Here is a tiny trained network, its code and every weight. The questions are about switching its units off for an input and a target symbol, where a switched-off unit gives its printed mean instead of its output.

import numpy as np


def w(rows, s, z=0):
    codes = np.array(rows[::2]) - 128.0
    scale = np.full(codes.shape[1], s)
    scale[-1] = z or s
    return codes * scale


def f(y):
    return y / 2 * (1 + np.tanh(0.7978845608 * (y + 0.044715 * y**3)))


def softmax(a):
    e = np.exp(a - a.max(-1, keepdims=True))
    return e / e.sum(-1, keepdims=True)


def log_softmax(a):
    a = a - a.max(-1, keepdims=True)
    return a - np.log(np.exp(a).sum(-1, keepdims=True))


def net(x, mask):
    ids = ['ΓΘΛΦαβδζημξπστψ'.index(c) for c in x.split()]
    T = len(ids)
    res = E[ids] + P[:T]
    r = res
    for j in range(2):
        rows = slice(4 * j, 4 * j + 4)
        q, k, v = (r @ M[0][rows].T for M in (Q, K, V))
        z = softmax(np.where(np.tri(T) > 0, q @ k.T / 4**0.5, -1e9)) @ v
        o = O[0][rows]
        res = res + np.where(mask[j], z, o[:, -1]) @ o[:, :-1]
    y = f(res @ A[0][:, :-1].T + A[0][:, -1])
    res = res + np.where(mask[2:14], y, B[0][:, -1]) @ B[0][:, :-1]
    return log_softmax(res[-1] @ U[:, :-1].T + U[:, -1])


Q, K, V, O, A, B = {}, {}, {}, {}, {}, {}
E = w([
[89,194,124],'Γ',
[87,203,120],'Θ',
[112,105,233],'Λ',
[83,193,146],'Φ',
[89,179,112],'α',
[92,198,93],'β',
[92,193,129],'δ',
[76,159,122],'ζ',
[69,221,185],'η',
[66,113,116],'μ',
[61,40,74],'ξ',
[84,104,128],'π',
[2,152,184],'σ',
[234,154,145],'τ',
[196,36,66],'ψ',
],0.016)
P = w([
[125,218,8],'0',
[126,198,12],'1',
[115,187,26],'2',
[124,182,61],'3',
[126,171,81],'4',
[119,156,107],'5',
[116,144,134],'6',
[129,123,146],'7',
[127,113,170],'8',
[131,94,190],'9',
[133,79,224],'10',
[129,50,254],'11',
[130,24,234],'12',
[147,130,103],'13',
],0.0083)
Q[0] = w([
[150,118,117],'head 0',
[115,157,115],'head 0',
[154,151,102],'head 0',
[140,123,124],'head 0',
[254,121,138],'head 1',
[166,101,146],'head 1',
[100,129,126],'head 1',
[205,118,143],'head 1',
],0.021)
K[0] = w([
[184,143,84],'head 0',
[109,152,118],'head 0',
[171,129,74],'head 0',
[191,156,144],'head 0',
[107,178,42],'head 1',
[167,186,68],'head 1',
[165,88,101],'head 1',
[65,237,9],'head 1',
],0.016)
V[0] = w([
[176,130,153],'head 0',
[126,87,226],'head 0',
[153,122,80],'head 0',
[148,200,142],'head 0',
[127,18,121],'head 1',
[58,189,193],'head 1',
[5,79,101],'head 1',
[113,101,140],'head 1',
],0.012)
O[0] = w([
[119,161,78,40],'head 0',
[113,161,93,6],'head 0',
[120,43,205,116],'head 0',
[108,171,132,184],'head 0',
[142,94,172,84],'head 1',
[75,129,1,211],'head 1',
[28,44,187,254],'head 1',
[94,148,114,129],'head 1',
],0.0086,0.0052)
A[0] = w([
[190,129,135,223],'neuron 0',
[99,163,102,120],'neuron 1',
[61,213,133,80],'neuron 2',
[175,67,42,182],'neuron 3',
[200,149,122,97],'neuron 4',
[172,100,86,254],'neuron 5',
[169,193,142,112],'neuron 6',
[98,158,247,66],'neuron 7',
[59,124,133,101],'neuron 8',
[105,170,193,112],'neuron 9',
[103,173,48,121],'neuron 10',
[63,41,111,131],'neuron 11',
],0.011,0.0081)
B[0] = w([
[109,254,142,149],'neuron 0',
[156,143,129,165],'neuron 1',
[166,89,28,194],'neuron 2',
[148,123,196,159],'neuron 3',
[7,91,56,135],'neuron 4',
[144,146,221,168],'neuron 5',
[140,111,142,144],'neuron 6',
[142,35,101,193],'neuron 7',
[89,111,103,201],'neuron 8',
[153,37,67,160],'neuron 9',
[187,128,78,202],'neuron 10',
[157,181,138,251],'neuron 11',
],0.0056,0.012)
U = w([
[138,117,127,67],'Γ',
[141,113,127,95],'Θ',
[109,132,150,44],'Λ',
[150,109,115,131],'Φ',
[109,136,149,86],'α',
[113,137,147,129],'β',
[135,130,137,123],'δ',
[82,154,158,114],'ζ',
[153,91,87,111],'η',
[38,178,186,142],'μ',
[94,60,148,155],'ξ',
[70,137,174,150],'π',
[11,149,133,3],'σ',
[136,209,204,230],'τ',
[254,62,146,157],'ψ',
],0.0087,0.0057)

Each question gives the input, a string of symbols that net reads in full, and the target symbol t.
The units are the heads (4 rows each of Q, K, V and O) and the neurons (one row each of A and B). Each row of codes is followed by its name. A weight is (code - 128) times the scale printed after its matrix; where a second scale follows, it is the last column's (O, A, B and U).
mask holds one flag per unit, heads first, then neurons. A switched-off unit (its flag False) gives its mean, the last column of its rows in O or B, instead of its output. The means were averaged over made-up inputs and are rounded, as every weight is.
A unit's drop is (log p(t) with every unit on - log p(t) with that unit switched off) / (log p(t) with every unit on - log p(t) with every unit switched off).
The circuit of an input: a set's keep is (log p(t) with only the set's units on - log p(t) with every unit switched off) / (log p(t) with every unit on - log p(t) with every unit switched off). Starting from the 12 units with the biggest drops (on a tie, the unit counted first), units are removed one at a time, each time the one whose removal leaves the highest keep (on an exact tie, the one counted first), for as long as the keep stays at least 0.8.
units of the circuit, in order: the units of the circuit, biggest drop first
k most important neurons: the k neurons with the biggest drops, biggest first
which heads matter: for each layer, one digit per head in row order, 1 if its drop is at least 0.15 and else 0, layers parted by /
drop of u: that unit's drop, to one decimal
input ψ Γ ξ Γ ξ ζ, target ξ: units of the circuit, in order => head 1; neuron 7; head 0
input α δ Γ δ ξ Γ η ζ Θ Θ σ ζ, target σ: which heads matter => 01
input Γ η π τ ζ ζ, target τ: 2 most important neurons => neuron 0; neuron 7
input δ Θ τ Θ, target τ: units of the circuit, in order => head 1
input η τ η σ δ ζ ξ β, target ξ: which heads matter => 01
input Γ τ ξ Θ τ Θ ξ ζ Γ ψ σ, target ψ: 2 most important neurons => neuron 7; neuron 9
input δ δ Γ Γ η δ α δ β ξ ζ, target ξ: 3 most important neurons => neuron 7; neuron 9; neuron 0
input τ β π ξ ξ η, target ξ: units of the circuit, in order => head 1; neuron 7; neuron 9
input Γ ξ η ξ μ, target ξ: units of the circuit, in order => head 1; head 0
input β δ η, target η: units of the circuit, in order => head 1; neuron 2
input ψ ξ Γ, target ψ: units of the circuit, in order => head 1; neuron 7
input η Φ ψ Γ Γ ξ η β Γ η ξ Γ, target ξ: units of the circuit, in order => head 1; neuron 7
input ξ Θ σ Φ δ Γ ξ ψ Θ ψ ξ ξ, target ψ: 2 most important neurons => neuron 7; neuron 11
input η δ σ δ, target σ: units of the circuit, in order => head 1
input η τ μ ξ ψ δ α, target ψ: 2 most important neurons => neuron 7; neuron 9
input Θ Γ ξ ξ η ξ ξ τ α τ Θ Γ, target τ: units of the circuit, in order => head 1; neuron 0
input δ ψ τ ζ β, target τ: 2 most important neurons => neuron 0; neuron 2
input π ξ η τ ζ Θ Θ Θ ξ Φ ζ ψ ξ δ, target ψ: drop of neuron 10 => -0.1
input ξ τ σ, target τ: drop of neuron 7 => 0.2
input σ Γ Φ Φ ξ ζ τ δ, target τ: drop of neuron 0 => 0.3
input Γ ξ δ, target ξ: drop of head 1 => 0.8
input Θ σ η ξ σ Θ, target σ: most important neuron => neuron 8
